Below are the code and all the weights of a small trained network. Each question names an input and a class and asks about switching units off, where a switched-off unit gives its printed mean instead of its output.

import numpy as np


def w(rows, s, z=0):
    codes = np.array(rows[::2]) - 128.0
    scale = np.full(codes.shape[1], s)
    scale[-1] = z or s
    return codes * scale


def norm(h):
    return h / np.sqrt((h * h).mean(-1, keepdims=True) + 1e-5)


def f(y):
    return np.maximum(y, 0)


def log_softmax(a):
    a = a - a.max(-1, keepdims=True)
    return a - np.log(np.exp(a).sum(-1, keepdims=True))


def net(x, mask):
    res = np.array(x, float).reshape(1, 5) / 4 @ E
    u = 0
    for l in range(2):
        y = f(norm(res) @ A[l][:, :-1].T + A[l][:, -1])
        res = res + np.where(mask[u : u + 14], y, B[l][:, -1]) @ B[l][:, :-1]
        u += 14
    return log_softmax(norm(res)[-1] @ U[:, :-1].T + U[:, -1])


A, B = {}, {}
E = w([
[144,52,97,153,161],'x0',
[61,98,79,72,68],'x1',
[187,126,142,42,174],'x2',
[93,161,149,107,255],'x3',
[129,126,129,127,128],'x4',
],0.0078)
A[0] = w([
[104,151,101,204,83,62],'L0N0',
[152,192,153,129,62,70],'L0N1',
[183,192,178,197,135,107],'L0N2',
[87,128,119,195,144,107],'L0N3',
[172,96,163,31,163,114],'L0N4',
[178,139,76,195,44,32],'L0N5',
[228,66,203,130,44,3],'L0N6',
[93,104,138,203,126,20],'L0N7',
[192,94,110,188,127,83],'L0N8',
[141,145,193,108,191,68],'L0N9',
[202,154,138,115,71,97],'L0N10',
[155,11,138,178,113,11],'L0N11',
[95,145,155,185,120,74],'L0N12',
[154,141,180,175,122,112],'L0N13',
],0.012,0.0037)
B[0] = w([
[188,83,214,102,76,203],'L0N0',
[4,144,173,54,191,195],'L0N1',
[99,147,32,147,87,244],'L0N2',
[111,77,152,125,124,197],'L0N3',
[138,89,183,184,89,253],'L0N4',
[101,55,108,14,134,223],'L0N5',
[144,83,108,60,121,231],'L0N6',
[110,67,146,255,87,182],'L0N7',
[65,105,83,96,116,207],'L0N8',
[93,106,132,117,80,222],'L0N9',
[99,115,179,84,138,209],'L0N10',
[97,78,117,107,187,212],'L0N11',
[150,119,221,97,97,177],'L0N12',
[170,218,78,105,126,194],'L0N13',
],0.0078,0.0059)
A[1] = w([
[49,141,104,179,129,156],'L1N0',
[104,117,151,166,117,99],'L1N1',
[223,142,72,172,148,154],'L1N2',
[184,59,82,147,160,96],'L1N3',
[255,131,171,104,110,173],'L1N4',
[81,160,151,73,107,118],'L1N5',
[140,105,169,144,108,6],'L1N6',
[135,124,126,59,175,55],'L1N7',
[115,74,77,157,135,252],'L1N8',
[87,114,159,141,189,92],'L1N9',
[70,144,154,157,201,59],'L1N10',
[95,88,105,134,107,182],'L1N11',
[91,105,104,84,98,151],'L1N12',
[109,95,108,84,115,92],'L1N13',
],0.015,0.0028)
B[1] = w([
[148,101,135,132,102,190],'L1N0',
[194,114,184,149,182,163],'L1N1',
[176,183,72,201,123,144],'L1N2',
[33,131,157,145,147,205],'L1N3',
[132,117,150,197,125,178],'L1N4',
[106,134,110,149,188,232],'L1N5',
[216,127,131,127,141,157],'L1N6',
[144,92,137,168,65,185],'L1N7',
[89,188,123,87,140,234],'L1N8',
[139,122,89,108,117,182],'L1N9',
[169,120,115,6,48,178],'L1N10',
[183,208,117,136,174,231],'L1N11',
[155,134,114,173,156,254],'L1N12',
[192,164,141,171,125,230],'L1N13',
],0.011,0.0082)
U = w([
[178,69,122,57,88,87],'0',
[163,67,227,221,109,76],'1',
[171,208,55,209,134,36],'2',
[162,133,136,142,155,253],'3',
[8,115,158,133,149,187],'4',
],0.014,0.0043)

Each question gives the input, the list of numbers given to net, and the class t.
The units are the neurons (one row each of A and B). Each row of codes is followed by its name. A weight is (code - 128) times the scale printed after its matrix; where a second scale follows, it is the last column's (A, B and U).
mask holds one flag per neuron, layer by layer. A switched-off neuron (its flag False) gives its mean, the last column of its row in B, instead of its output. The means were averaged over made-up inputs and are rounded, as every weight is.
A unit's drop is (log p(t) with every unit on - log p(t) with that unit switched off) / (log p(t) with every unit on - log p(t) with every unit switched off).
The circuit of an input: a set's keep is (log p(t) with only the set's units on - log p(t) with every unit switched off) / (log p(t) with every unit on - log p(t) with every unit switched off). Starting from the 12 units with the biggest drops (on a tie, the unit counted first), units are removed one at a time, each time the one whose removal leaves the highest keep (on an exact tie, the one counted first), for as long as the keep stays at least 0.8.
units of the circuit, in order: the units of the circuit, biggest drop first
unit that matters most: the unit with the biggest drop
k most important neurons: the k neurons with the biggest drops, biggest first
top k neurons in layer l: the k neurons of layer l with the biggest drops, biggest first
input [-4,-3,0,5,4], class 0: unit that matters most => L1N10
input [0,-8,1,4,5], class 2: units of the circuit, in order => (L0N1, L1N2, L0N2)
input [7,-4,-5,-7,-2], class 0: 3 most important neurons => (L0N5, L0N0, L0N6)
input [7,-7,3,-7,-6], class 0: 3 most important neurons => (L0N6, L0N5, L0N8)
input [7,-4,0,-4,-3], class 4: 3 most important neurons => (L1N3, L0N11, L1N8)
input [-1,-6,7,4,-7], class 1: units of the circuit, in order => (L1N4, L0N4)
input [6,-2,-1,-5,3], class 4: units of the circuit, in order => (L0N11, L1N3)
input [8,7,4,-5,1], class 4: units of the circuit, in order => (L1N3, L0N11)
input [-2,3,-6,-8,-3], class 0: 4 most important neurons => (L0N5, L0N0, L0N4, L1N4)
input [1,7,1,-6,-5], class 2: units of the circuit, in order => (L1N12, L1N11)
input [6,3,4,1,0], class 4: top 2 neurons in layer 1 => (L1N3, L1N8)
input [-5,-3,2,4,-3], class 4: 3 most important neurons => (L1N13, L0N7, L0N9)
input [-4,0,-6,-1,6], class 1: top 2 neurons in layer 1 => (L1N8, L1N10)
input [-6,-6,-6,-7,-2], class 0: units of the circuit, in order => (L0N5)
input [8,-6,-4,1,0], class 4: units of the circuit, in order => (L1N3, L1N8)
input [-5,8,-7,0,4], class 2: 2 most important neurons => (L0N4, L1N11)
input [-2,5,0,-4,4], class 2: 3 most important neurons => (L1N12, L1N13, L1N10)
input [-6,-3,4,-2,4], class 4: top 2 neurons in layer 0 => (L0N1, L0N10)
input [-8,0,-8,2,4], class 1: top 2 neurons in layer 0 => (L0N0, L0N7)
input [-2,-7,8,-6,6], class 1: units of the circuit, in order => (L1N4)
input [-5,6,4,5,-4], class 2: top 2 neurons in layer 0 => (L0N1, L0N0)
